Here is a tiny trained network, its code and every weight. The questions are about switching its units off for an input and a target symbol, where a switched-off unit gives its printed mean instead of its output.

import numpy as np


def w(rows, s, z=0):
    codes = np.array(rows[::2]) - 128.0
    scale = np.full(codes.shape[1], s)
    scale[-1] = z or s
    return codes * scale


def f(y):
    return np.maximum(y, 0)


def softmax(a):
    e = np.exp(a - a.max(-1, keepdims=True))
    return e / e.sum(-1, keepdims=True)


def log_softmax(a):
    a = a - a.max(-1, keepdims=True)
    return a - np.log(np.exp(a).sum(-1, keepdims=True))


def net(x, mask):
    ids = ['βζλμπω'.index(c) for c in x.split()]
    T = len(ids)
    res = E[ids] + P[:T]
    u = 0
    for l in range(2):
        r = res
        for j in range(3):
            rows = slice(4 * j, 4 * j + 4)
            q, k, v = (r @ M[l][rows].T for M in (Q, K, V))
            z = softmax(np.where(np.tri(T) > 0, q @ k.T / 4**0.5, -1e9)) @ v
            o = O[l][rows]
            res = res + np.where(mask[u + j], z, o[:, -1]) @ o[:, :-1]
        u += 3
        y = f(res @ A[l][:, :-1].T + A[l][:, -1])
        res = res + np.where(mask[u : u + 8], y, B[l][:, -1]) @ B[l][:, :-1]
        u += 8
    return log_softmax(res[-1] @ U[:, :-1].T + U[:, -1])


Q, K, V, O, A, B = {}, {}, {}, {}, {}, {}
E = w([
[69,48,202,102,136,32,94],'β',
[184,117,112,136,143,117,75],'ζ',
[112,253,118,126,146,108,148],'λ',
[178,123,92,137,210,168,97],'μ',
[144,47,48,15,189,91,138],'π',
[124,74,109,141,183,145,214],'ω',
],0.015)
P = w([
[219,8,137,185,221,25,126],'0',
[209,77,136,98,164,93,254],'1',
[169,80,159,116,84,197,122],'2',
[147,95,129,122,156,159,130],'3',
[123,95,134,139,156,175,96],'4',
[101,125,120,144,160,156,88],'5',
[100,141,137,125,203,199,101],'6',
[53,84,114,155,164,232,38],'7',
[17,159,110,203,77,80,73],'8',
[178,147,212,39,78,39,152],'9',
],0.0091)
Q[0] = w([
[128,126,127,101,29,132,129],'0.h1',
[156,155,207,53,30,212,191],'0.h1',
[57,101,101,95,60,254,109],'0.h1',
[150,150,151,194,108,137,104],'0.h1',
[153,155,206,129,186,90,207],'0.h2',
[78,151,178,177,98,236,48],'0.h2',
[139,125,186,190,94,154,145],'0.h2',
[111,143,105,171,214,12,156],'0.h2',
[171,131,160,60,162,187,156],'0.h3',
[95,88,124,139,129,101,177],'0.h3',
[140,139,175,149,248,58,9],'0.h3',
[96,129,119,168,149,183,86],'0.h3',
],0.0079)
K[0] = w([
[226,68,156,129,90,79,199],'0.h1',
[184,165,126,134,92,101,188],'0.h1',
[164,136,165,64,180,138,181],'0.h1',
[163,128,156,171,101,134,118],'0.h1',
[113,134,56,118,67,99,112],'0.h2',
[120,140,177,68,171,145,120],'0.h2',
[150,84,71,86,93,96,175],'0.h2',
[72,107,55,180,124,162,110],'0.h2',
[196,138,134,106,158,90,143],'0.h3',
[116,114,149,131,132,177,154],'0.h3',
[4,128,56,112,114,131,132],'0.h3',
[158,139,131,163,233,128,85],'0.h3',
],0.011)
V[0] = w([
[161,18,142,76,136,172,107],'0.h1',
[138,128,40,116,126,205,49],'0.h1',
[18,155,150,31,186,190,165],'0.h1',
[163,167,139,76,131,170,145],'0.h1',
[91,163,64,88,162,217,43],'0.h2',
[131,96,16,78,149,159,77],'0.h2',
[255,137,24,90,92,83,203],'0.h2',
[134,68,145,225,167,167,178],'0.h2',
[179,131,201,77,105,143,201],'0.h3',
[115,61,149,232,180,96,131],'0.h3',
[130,107,110,69,73,140,140],'0.h3',
[99,179,107,60,131,232,120],'0.h3',
],0.0084)
O[0] = w([
[162,183,177,124,150,204,142,231],'0.h1',
[133,98,178,118,44,106,169,50],'0.h1',
[154,144,176,226,159,66,173,126],'0.h1',
[133,101,123,150,90,65,94,64],'0.h1',
[106,75,208,151,80,158,140,44],'0.h2',
[134,49,160,146,42,194,177,124],'0.h2',
[129,7,2,86,91,185,52,99],'0.h2',
[130,148,149,83,212,181,78,169],'0.h2',
[83,129,108,93,114,143,37,127],'0.h3',
[119,106,136,24,222,154,150,240],'0.h3',
[96,119,128,175,75,203,65,105],'0.h3',
[105,127,176,153,74,93,108,2],'0.h3',
],0.0079,0.0074)
A[0] = w([
[153,44,177,137,187,160,89,179],'0.n1',
[241,118,186,75,90,96,154,175],'0.n2',
[85,162,131,123,158,62,128,4],'0.n3',
[65,54,163,69,140,60,85,85],'0.n4',
[112,248,176,120,110,167,126,89],'0.n5',
[61,189,211,109,196,130,169,204],'0.n6',
[178,182,85,112,131,137,254,138],'0.n7',
[57,51,137,118,198,83,147,70],'0.n8',
],0.0076,0.0046)
B[0] = w([
[64,108,37,122,107,32,114,205],'0.n1',
[2,103,188,134,182,172,127,144],'0.n2',
[171,138,184,27,76,68,199,150],'0.n3',
[199,99,56,158,46,159,38,160],'0.n4',
[126,100,203,113,165,194,148,153],'0.n5',
[58,96,104,65,127,145,190,252],'0.n6',
[135,67,109,190,33,226,68,178],'0.n7',
[146,86,83,130,11,115,179,186],'0.n8',
],0.0073,0.018)
Q[1] = w([
[251,120,176,129,140,134,82],'1.h1',
[133,131,146,113,145,114,106],'1.h1',
[157,131,133,116,106,130,100],'1.h1',
[84,136,139,130,115,96,73],'1.h1',
[41,107,77,164,146,124,155],'1.h2',
[160,181,113,126,119,106,151],'1.h2',
[59,167,112,119,154,138,110],'1.h2',
[147,115,105,162,117,133,95],'1.h2',
[48,129,66,67,163,133,116],'1.h3',
[203,41,170,163,110,164,135],'1.h3',
[136,115,100,94,139,196,154],'1.h3',
[209,209,98,143,88,161,163],'1.h3',
],0.011)
K[1] = w([
[173,106,65,113,109,161,174],'1.h1',
[143,161,133,121,108,116,106],'1.h1',
[147,160,79,144,124,133,123],'1.h1',
[146,215,155,133,103,111,135],'1.h1',
[135,99,187,161,166,112,135],'1.h2',
[113,155,85,100,154,100,69],'1.h2',
[124,198,99,215,186,181,106],'1.h2',
[139,124,119,163,170,179,95],'1.h2',
[62,143,120,171,60,143,106],'1.h3',
[203,144,133,77,107,59,106],'1.h3',
[46,127,130,97,107,64,153],'1.h3',
[113,129,77,96,159,129,2],'1.h3',
],0.0098)
V[1] = w([
[115,79,117,119,163,122,183],'1.h1',
[180,127,122,78,134,92,107],'1.h1',
[34,164,93,84,42,103,160],'1.h1',
[63,81,90,162,103,61,166],'1.h1',
[174,131,95,148,112,105,117],'1.h2',
[152,108,149,136,113,105,82],'1.h2',
[151,159,75,181,158,174,123],'1.h2',
[119,179,149,108,2,159,100],'1.h2',
[140,160,153,122,152,226,131],'1.h3',
[209,66,122,106,117,71,155],'1.h3',
[159,143,186,38,70,61,34],'1.h3',
[214,149,126,116,137,108,145],'1.h3',
],0.0085)
O[1] = w([
[120,100,214,173,145,108,120,255],'1.h1',
[92,49,151,216,105,238,94,173],'1.h1',
[218,106,112,135,202,118,152,240],'1.h1',
[87,168,177,122,193,83,56,197],'1.h1',
[76,81,147,89,145,106,151,80],'1.h2',
[91,87,122,2,138,150,172,47],'1.h2',
[140,137,130,61,57,68,207,121],'1.h2',
[152,149,14,110,180,152,194,17],'1.h2',
[185,148,139,106,93,67,204,91],'1.h3',
[109,106,155,141,166,105,82,168],'1.h3',
[183,57,157,120,186,163,219,70],'1.h3',
[93,67,120,148,93,74,191,72],'1.h3',
],0.0063,0.014)
A[1] = w([
[103,30,64,194,142,89,165,148],'1.n1',
[46,116,17,64,139,142,132,242],'1.n2',
[47,144,48,54,154,63,123,2],'1.n3',
[173,125,199,247,183,82,104,162],'1.n4',
[100,171,83,96,192,64,213,78],'1.n5',
[116,153,154,154,61,254,165,65],'1.n6',
[86,169,227,82,179,42,213,128],'1.n7',
[224,138,56,158,146,219,126,60],'1.n8',
],0.008,0.0056)
B[1] = w([
[163,153,62,112,99,136,52,209],'1.n1',
[179,191,198,88,122,161,200,250],'1.n2',
[121,205,123,126,164,142,116,172],'1.n3',
[169,115,77,110,58,217,116,245],'1.n4',
[64,139,102,213,134,60,164,139],'1.n5',
[186,42,149,88,136,126,16,148],'1.n6',
[68,71,88,158,154,2,184,204],'1.n7',
[92,49,135,220,186,148,83,143],'1.n8',
],0.0085,0.011)
U = w([
[182,77,122,211,106,80,49,125],'β',
[146,125,189,139,104,129,163,254],'ζ',
[95,165,177,172,151,71,93,106],'λ',
[71,35,187,172,88,56,108,84],'μ',
[213,108,61,184,115,36,112,165],'π',
[132,110,94,192,255,124,137,17],'ω',
],0.0096,0.006)

Each question gives the input, a string of symbols that net reads in full, and the target symbol t.
The units are the heads (4 rows each of Q, K, V and O) and the neurons (one row each of A and B). Each row of codes is followed by its name. A weight is (code - 128) times the scale printed after its matrix; where a second scale follows, it is the last column's (O, A, B and U).
mask holds one flag per unit, layer by layer, with each layer's heads first. A switched-off unit (its flag False) gives its mean, the last column of its rows in O or B, instead of its output. The means were averaged over made-up inputs and are rounded, as every weight is.
A unit's drop is (log p(t) with every unit on - log p(t) with that unit switched off) / (log p(t) with every unit on - log p(t) with every unit switched off).
The circuit of an input: a set's keep is (log p(t) with only the set's units on - log p(t) with every unit switched off) / (log p(t) with every unit on - log p(t) with every unit switched off). Starting from the 12 units with the biggest drops (on a tie, the unit counted first), units are removed one at a time, each time the one whose removal leaves the highest keep (on an exact tie, the one counted first), for as long as the keep stays at least 0.8.
units of the circuit, in order: the units of the circuit, biggest drop first
most important unit: the unit with the biggest drop
top k neurons: the k neurons with the biggest drops, biggest first
top k neurons in layer l: the k neurons of layer l with the biggest drops, biggest first
heads that matter: for each layer, one digit per head in row order, 1 if its drop is at least 0.15 and else 0, layers parted by /
input π π μ β ζ β β π λ, target β: top 4 neurons	0.n1, 1.n6, 0.n7, 1.n2
input π λ λ λ β, target π: heads that matter	000 / 110
input ζ ζ λ μ λ λ, target π: most important unit	0.h3
input β μ β β β μ ω β, target λ: heads that matter	000 / 001
input π ω λ β π β λ β λ, target ω: units of the circuit, in order	1.h2, 0.n1, 0.n5, 1.n2
input π β β μ ζ ω, target ζ: heads that matter	010 / 111
input ω λ λ μ β β π β π π, target β: top 3 neurons	0.n6, 1.n2, 1.n4
input ζ β ω λ, target β: heads that matter	000 / 100
input β β λ, target ω: top 3 neurons	0.n8, 0.n6, 0.n1
input μ π ζ μ, target ζ: heads that matter	100 / 110
input β π π β β β λ π, target π: heads that matter	001 / 111
input π ζ ζ, target ζ: top 3 neurons	1.n2, 0.n1, 0.n8
input π π μ β β ω β, target λ: units of the circuit, in order	1.h3, 0.n7
input β μ λ β β μ π λ β π, target ω: units of the circuit, in order	1.h2, 1.h3
input β λ π β π λ ω, target β: heads that matter	110 / 000
input λ ω μ β μ ζ μ λ β ω, target ω: units of the circuit, in order	1.h3, 1.h1
input β λ λ β λ μ, target π: most important unit	1.h3
input π β β ω ω β π ω ω, target λ: heads that matter	011 / 101
input μ π β, target β: heads that matter	010 / 000
input ζ β π π, target β: top 3 neurons	0.n6, 1.n1, 1.n7
input β β β β π β λ λ λ, target π: top 2 neurons in layer 1	1.n7, 1.n2
input β β β π π λ μ μ, target μ: heads that matter	111 / 100
input β λ π β β β β μ ω, target β: most important unit	1.h2
input ω μ ω ζ π λ β β, target ζ: top 4 neurons	0.n8, 0.n4, 1.n2, 0.n6
input β λ β β ζ, target ω: top 2 neurons in layer 0	0.n7, 0.n3
input ω π λ β μ π, target ζ: top 2 neurons	1.n7, 1.n2
input λ β β β π ζ μ, target β: units of the circuit, in order	0.h1
input ω ω λ π λ μ β μ λ, target μ: units of the circuit, in order	1.n7, 0.h1, 0.h3, 0.n4
